Below are the code and all the weights of a small trained network. Each question names an input and a target symbol and asks about switching units off, where a switched-off unit gives its printed mean instead of its output.

import numpy as np


def w(rows, s, z=0):
    codes = np.array(rows[::2]) - 128.0
    scale = np.full(codes.shape[1], s)
    scale[-1] = z or s
    return codes * scale


def f(y):
    return y / 2 * (1 + np.tanh(0.7978845608 * (y + 0.044715 * y**3)))


def softmax(a):
    e = np.exp(a - a.max(-1, keepdims=True))
    return e / e.sum(-1, keepdims=True)


def log_softmax(a):
    a = a - a.max(-1, keepdims=True)
    return a - np.log(np.exp(a).sum(-1, keepdims=True))


def net(x, mask):
    ids = ['ΓΔΞΣΦΩβεζηθμτψ'.index(c) for c in x.split()]
    T = len(ids)
    res = E[ids] + P[:T]
    r = res
    for j in range(3):
        rows = slice(3 * j, 3 * j + 3)
        q, k, v = (r @ M[0][rows].T for M in (Q, K, V))
        z = softmax(np.where(np.tri(T) > 0, q @ k.T / 3**0.5, -1e9)) @ v
        o = O[0][rows]
        res = res + np.where(mask[j], z, o[:, -1]) @ o[:, :-1]
    y = f(res @ A[0][:, :-1].T + A[0][:, -1])
    res = res + np.where(mask[3:11], y, B[0][:, -1]) @ B[0][:, :-1]
    return log_softmax(res[-1] @ U[:, :-1].T + U[:, -1])


Q, K, V, O, A, B = {}, {}, {}, {}, {}, {}
E = w([
[166,177,106,197],'Γ',
[191,116,144,115],'Δ',
[181,123,155,125],'Ξ',
[126,191,180,210],'Σ',
[198,116,84,156],'Φ',
[140,220,118,96],'Ω',
[192,103,150,236],'β',
[171,127,135,2],'ε',
[175,78,201,69],'ζ',
[204,118,121,128],'η',
[189,99,138,60],'θ',
[217,44,141,115],'μ',
[172,127,74,49],'τ',
[187,100,111,101],'ψ',
],0.013)
P = w([
[246,168,95,119],'0',
[137,149,242,95],'1',
[157,131,194,112],'2',
[137,120,115,130],'3',
[139,133,139,133],'4',
[153,127,140,144],'5',
[173,131,128,152],'6',
[153,124,170,146],'7',
[174,128,154,161],'8',
],0.013)
Q[0] = w([
[99,98,95,123],'H1',
[105,129,99,117],'H1',
[65,99,97,135],'H1',
[56,106,175,133],'H2',
[167,99,34,128],'H2',
[169,132,136,137],'H2',
[149,141,127,145],'H3',
[95,179,123,89],'H3',
[20,250,76,121],'H3',
],0.012)
K[0] = w([
[71,110,149,114],'H1',
[93,141,138,144],'H1',
[45,95,160,127],'H1',
[102,51,147,106],'H2',
[251,166,109,140],'H2',
[126,161,154,151],'H2',
[120,139,125,172],'H3',
[146,214,124,32],'H3',
[140,247,94,128],'H3',
],0.012)
V[0] = w([
[135,177,2,152],'H1',
[138,68,63,4],'H1',
[185,27,104,191],'H1',
[100,105,180,151],'H2',
[156,137,112,161],'H2',
[81,91,174,122],'H2',
[129,78,132,143],'H3',
[124,69,133,125],'H3',
[118,188,124,92],'H3',
],0.013)
O[0] = w([
[26,153,162,98,217],'H1',
[124,250,42,142,134],'H1',
[115,59,30,103,198],'H1',
[154,110,89,141,63],'H2',
[120,114,154,94,188],'H2',
[154,129,79,152,2],'H2',
[109,180,133,101,113],'H3',
[97,168,147,131,98],'H3',
[146,82,138,159,125],'H3',
],0.012,0.006)
A[0] = w([
[165,123,66,126,179],'N1',
[181,138,107,150,157],'N2',
[134,110,96,70,252],'N3',
[85,134,117,252,138],'N4',
[211,134,152,85,99],'N5',
[77,129,140,85,198],'N6',
[166,185,107,124,160],'N7',
[77,127,114,126,200],'N8',
],0.012,0.0035)
B[0] = w([
[116,25,112,20,173],'N1',
[99,103,233,27,151],'N2',
[91,95,108,232,244],'N3',
[63,124,137,2,137],'N4',
[109,106,205,166,210],'N5',
[49,111,129,207,255],'N6',
[106,119,167,6,196],'N7',
[42,145,74,133,158],'N8',
],0.0073,0.0056)
U = w([
[30,103,166,62,192],'Γ',
[186,153,111,152,254],'Δ',
[238,151,114,183,188],'Ξ',
[240,97,208,174,22],'Σ',
[46,168,54,220,88],'Φ',
[143,199,209,178,208],'Ω',
[144,54,108,209,111],'β',
[164,200,136,51,21],'ε',
[254,113,161,54,81],'ζ',
[132,167,70,176,109],'η',
[153,170,106,75,45],'θ',
[149,120,33,77,117],'μ',
[91,228,68,114,95],'τ',
[128,176,64,129,103],'ψ',
],0.0059,0.0071)

Each question gives the input, a string of symbols that net reads in full, and the target symbol t.
The units are the heads (3 rows each of Q, K, V and O) and the neurons (one row each of A and B). Each row of codes is followed by its name. A weight is (code - 128) times the scale printed after its matrix; where a second scale follows, it is the last column's (O, A, B and U).
mask holds one flag per unit, heads first, then neurons. A switched-off unit (its flag False) gives its mean, the last column of its rows in O or B, instead of its output. The means were averaged over made-up inputs and are rounded, as every weight is.
A unit's drop is (log p(t) with every unit on - log p(t) with that unit switched off) / (log p(t) with every unit on - log p(t) with every unit switched off).
The circuit of an input: a set's keep is (log p(t) with only the set's units on - log p(t) with every unit switched off) / (log p(t) with every unit on - log p(t) with every unit switched off). Starting from all 11 units, units are removed one at a time, each time the one whose removal leaves the highest keep (on an exact tie, the one counted first), for as long as the keep stays at least 0.8.
circuit, biggest first: the units of the circuit, biggest drop first
top k neurons: the k neurons with the biggest drops, biggest first
which heads matter: for each layer, one digit per head in row order, 1 if its drop is at least 0.15 and else 0, layers parted by /
input τ β Ω, target τ: which heads matter : 100
input ζ θ τ, target ζ: which heads matter : 100
input Ω Ω τ, target Ω: which heads matter : 100
input Ω Ω ζ ζ β Φ Ω ε, target Ω: top 2 neurons : [N1, N5]
input Ω Γ Ω Δ β Ω Ω Γ Φ, target Ω: top 2 neurons : [N1, N7]
input Ω Δ Ω ψ, target Ω: circuit, biggest first : [H1, H2, N1]
input Γ β Φ, target Γ: circuit, biggest first : [H1]
input Ω Δ Ω β, target Ω: circuit, biggest first : [H1, H3]
input ζ Φ ζ, target ζ: circuit, biggest first : [H1, H2, N1, N2]
input Ω Ω Ω β Ω Ω Ω μ, target Ω: circuit, biggest first : [H1, H3, N1]
input β β ψ, target β: circuit, biggest first : [H1, N3]
input β β ζ, target β: which heads matter : 110
input Γ τ Ω Ω Ω Ω Φ, target Γ: which heads matter : 110
input β ζ β, target β: circuit, biggest first : [H1, H2]
input Φ Ω Δ, target Φ: which heads matter : 100
input μ μ ζ, target μ: circuit, biggest first : [H1, H2]
input μ Φ Ξ, target μ: circuit, biggest first : [H1, N1]
input β Ω Ω ζ β ψ ζ, target β: circuit, biggest first : [H1, N3]
input β ζ β Σ, target β: circuit, biggest first : [H1]
input β τ Σ η β β Γ Φ, target β: top 2 neurons : [N3, N7]
input Ω Φ τ Ω Φ, target Ω: which heads matter : 110
input Φ Γ β, target Φ: which heads matter : 101
input Φ β Φ, target Φ: top 2 neurons : [N6, N3]
input ζ β ε, target ζ: top 2 neurons : [N6, N1]
input Ω Ω ψ τ, target Ω: which heads matter : 110
